Below are the code and all the weights of a small trained network. Each question names an input and a class and asks about switching units off, where a switched-off unit gives its printed mean instead of its output.

import numpy as np


def w(rows, s, z=0):
    codes = np.array(rows[::2]) - 128.0
    scale = np.full(codes.shape[1], s)
    scale[-1] = z or s
    return codes * scale


def f(y):
    return y / 2 * (1 + np.tanh(0.7978845608 * (y + 0.044715 * y**3)))


def log_softmax(a):
    a = a - a.max(-1, keepdims=True)
    return a - np.log(np.exp(a).sum(-1, keepdims=True))


def net(x, mask):
    res = np.array(x, float).reshape(1, 8) / 4 @ E
    y = f(res @ A[0][:, :-1].T + A[0][:, -1])
    res = res + np.where(mask, y, B[0][:, -1]) @ B[0][:, :-1]
    return log_softmax(res[-1] @ U[:, :-1].T + U[:, -1])


A, B = {}, {}
E = w([
[92,154,74,253,156,205,154,200],'x0',
[146,108,63,109,163,146,37,164],'x1',
[191,74,43,135,138,156,74,149],'x2',
[115,82,181,180,81,63,120,163],'x3',
[143,241,106,194,23,149,51,94],'x4',
[159,28,93,113,153,199,82,10],'x5',
[26,144,141,176,176,181,100,188],'x6',
[194,99,116,163,66,73,137,144],'x7',
],0.0047)
A[0] = w([
[130,123,134,170,149,151,150,163,204],'n0',
[103,244,104,190,119,155,187,141,114],'n1',
[125,100,142,130,80,78,106,114,182],'n2',
[105,146,91,105,143,152,52,129,141],'n3',
[209,128,103,122,54,48,112,197,134],'n4',
[150,122,144,130,119,139,125,121,111],'n5',
[94,132,109,92,124,145,73,143,145],'n6',
[141,114,79,95,152,157,46,94,238],'n7',
[201,39,72,81,174,161,114,58,147],'n8',
[84,243,102,188,124,179,144,170,173],'n9',
[124,124,131,141,136,104,115,151,164],'n10',
[106,136,92,113,143,145,66,129,137],'n11',
[100,105,224,126,53,89,102,2,177],'n12',
[149,44,126,110,128,123,109,113,186],'n13',
[167,136,118,96,103,143,76,172,142],'n14',
[150,128,120,129,126,110,124,137,163],'n15',
[188,109,111,119,55,74,119,169,177],'n16',
[73,96,172,13,201,95,198,177,145],'n17',
[109,137,223,88,146,107,149,73,253],'n18',
[137,196,110,134,119,140,181,137,123],'n19',
[106,183,107,127,140,183,41,157,163],'n20',
[105,99,172,119,77,126,130,86,205],'n21',
[82,106,89,215,157,160,152,211,169],'n22',
[109,146,79,100,148,159,28,128,136],'n23',
[82,57,101,211,163,146,138,208,129],'n24',
[129,124,176,133,107,137,117,100,148],'n25',
[84,93,146,51,180,76,184,137,176],'n26',
[99,62,138,208,172,146,130,213,166],'n27',
[198,22,53,61,149,163,140,38,149],'n28',
[91,114,97,172,179,131,80,143,224],'n29',
[130,118,175,72,168,120,158,170,197],'n30',
[106,139,131,135,101,84,115,107,130],'n31',
[207,129,153,159,85,66,119,141,157],'n32',
],0.0088,0.0017)
B[0] = w([
[114,137,128,153,140,115,104,148,163],'n0',
[162,203,156,183,130,121,156,158,218],'n1',
[139,111,123,138,101,121,117,86,159],'n2',
[123,121,94,85,104,148,142,140,174],'n3',
[190,112,124,139,68,90,74,133,189],'n4',
[122,135,123,124,129,115,133,118,128],'n5',
[125,110,116,98,112,140,146,134,152],'n6',
[143,131,76,54,139,147,139,133,211],'n7',
[176,177,88,108,218,133,118,76,236],'n8',
[143,198,132,189,116,142,178,183,250],'n9',
[140,114,140,144,126,137,113,135,137],'n10',
[123,126,99,90,114,136,132,141,163],'n11',
[52,97,102,171,107,127,182,47,226],'n12',
[148,159,135,121,143,131,130,85,178],'n13',
[151,114,124,98,104,126,120,135,154],'n14',
[136,129,128,124,117,129,110,121,135],'n15',
[173,122,125,128,77,107,83,102,179],'n16',
[132,104,254,56,156,122,120,161,226],'n17',
[81,100,181,124,128,138,165,80,203],'n18',
[150,161,161,134,122,134,131,131,155],'n19',
[113,133,87,95,85,147,159,175,208],'n20',
[96,115,129,133,124,124,140,87,164],'n21',
[96,104,101,193,160,123,99,194,228],'n22',
[119,123,84,63,95,153,137,147,193],'n23',
[94,81,102,163,170,118,81,167,210],'n24',
[112,115,122,133,127,124,150,118,142],'n25',
[131,114,214,73,133,133,116,128,200],'n26',
[107,83,110,160,172,124,74,167,207],'n27',
[171,178,98,126,241,133,118,56,255],'n28',
[116,119,91,104,140,114,112,178,186],'n29',
[136,109,186,107,137,138,107,135,171],'n30',
[139,118,133,158,116,131,135,108,140],'n31',
[159,111,118,149,62,113,95,102,175],'n32',
],0.028,0.0061)
U = w([
[114,76,254,57,127,127,118,148,175],'0',
[117,124,65,49,56,192,142,195,53],'1',
[65,64,107,197,142,115,51,220,249],'2',
[183,167,80,91,203,151,103,61,190],'3',
[142,235,153,201,74,135,184,181,3],'4',
[203,84,124,156,10,53,55,98,72],'5',
[33,63,133,174,76,112,192,45,116],'6',
],0.0055,0.00045)

Each question gives the input, the list of numbers given to net, and the class t.
The units are the neurons (one row each of A and B). Each row of codes is followed by its name. A weight is (code - 128) times the scale printed after its matrix; where a second scale follows, it is the last column's (A, B and U).
mask holds one flag per neuron, in row order. A switched-off neuron (its flag False) gives its mean, the last column of its row in B, instead of its output. The means were averaged over made-up inputs and are rounded, as every weight is.
A unit's drop is (log p(t) with every unit on - log p(t) with that unit switched off) / (log p(t) with every unit on - log p(t) with every unit switched off).
The circuit of an input: a set's keep is (log p(t) with only the set's units on - log p(t) with every unit switched off) / (log p(t) with every unit on - log p(t) with every unit switched off). Starting from the 12 units with the biggest drops (on a tie, the unit counted first), units are removed one at a time, each time the one whose removal leaves the highest keep (on an exact tie, the one counted first), for as long as the keep stays at least 0.8.
circuit, biggest first: the units of the circuit, biggest drop first
unit that matters most: the unit with the biggest drop
top k neurons: the k neurons with the biggest drops, biggest first
drop when u is switched off: that unit's drop, to one decimal
input [-1,8,7,2,-1,-5,-4,-2], class 5: circuit, biggest first -> n4
input [-3,-3,4,8,5,2,7,2], class 5: circuit, biggest first -> n32, n2, n28
input [1,-1,-8,0,-4,-3,6,8], class 0: top 3 neurons -> n17, n26, n30
input [3,-7,8,-2,-7,-6,-1,-1], class 2: top 4 neurons -> n22, n24, n27, n18
input [-8,-8,-7,-1,-8,8,-6,-1], class 0: top 4 neurons -> n17, n26, n18, n30
input [-4,0,1,5,-7,-2,-1,5], class 0: top 2 neurons -> n17, n26
input [-8,-2,-7,-3,1,7,-2,-6], class 6: top 2 neurons -> n12, n18
input [-3,3,8,8,3,-8,7,4], class 5: top 2 neurons -> n4, n16
input [0,7,-4,6,8,-1,1,-4], class 1: top 2 neurons -> n20, n23
input [6,-7,0,-7,1,4,4,-6], class 4: top 2 neurons -> n9, n1
input [5,4,-5,-5,3,5,7,1], class 1: top 3 neurons -> n20, n23, n3
input [-5,1,-7,0,6,-5,4,-3], class 4: top 2 neurons -> n9, n1
input [-8,-5,-2,3,6,-8,-2,-4], class 6: top 2 neurons -> n12, n18
input [-6,-7,-2,3,6,-5,-6,-1], class 6: unit that matters most -> n12
input [1,-3,-8,-5,-2,0,8,0], class 0: top 3 neurons -> n17, n26, n18
input [2,7,4,-2,7,3,-1,-4], class 1: drop when n28 is switched off -> 0.0
input [-6,-8,-7,-2,-5,-3,-7,-8], class 0: drop when n17 is switched off -> 0.9
input [0,-3,-3,2,7,4,-4,2], class 6: drop when n12 is switched off -> 0.5
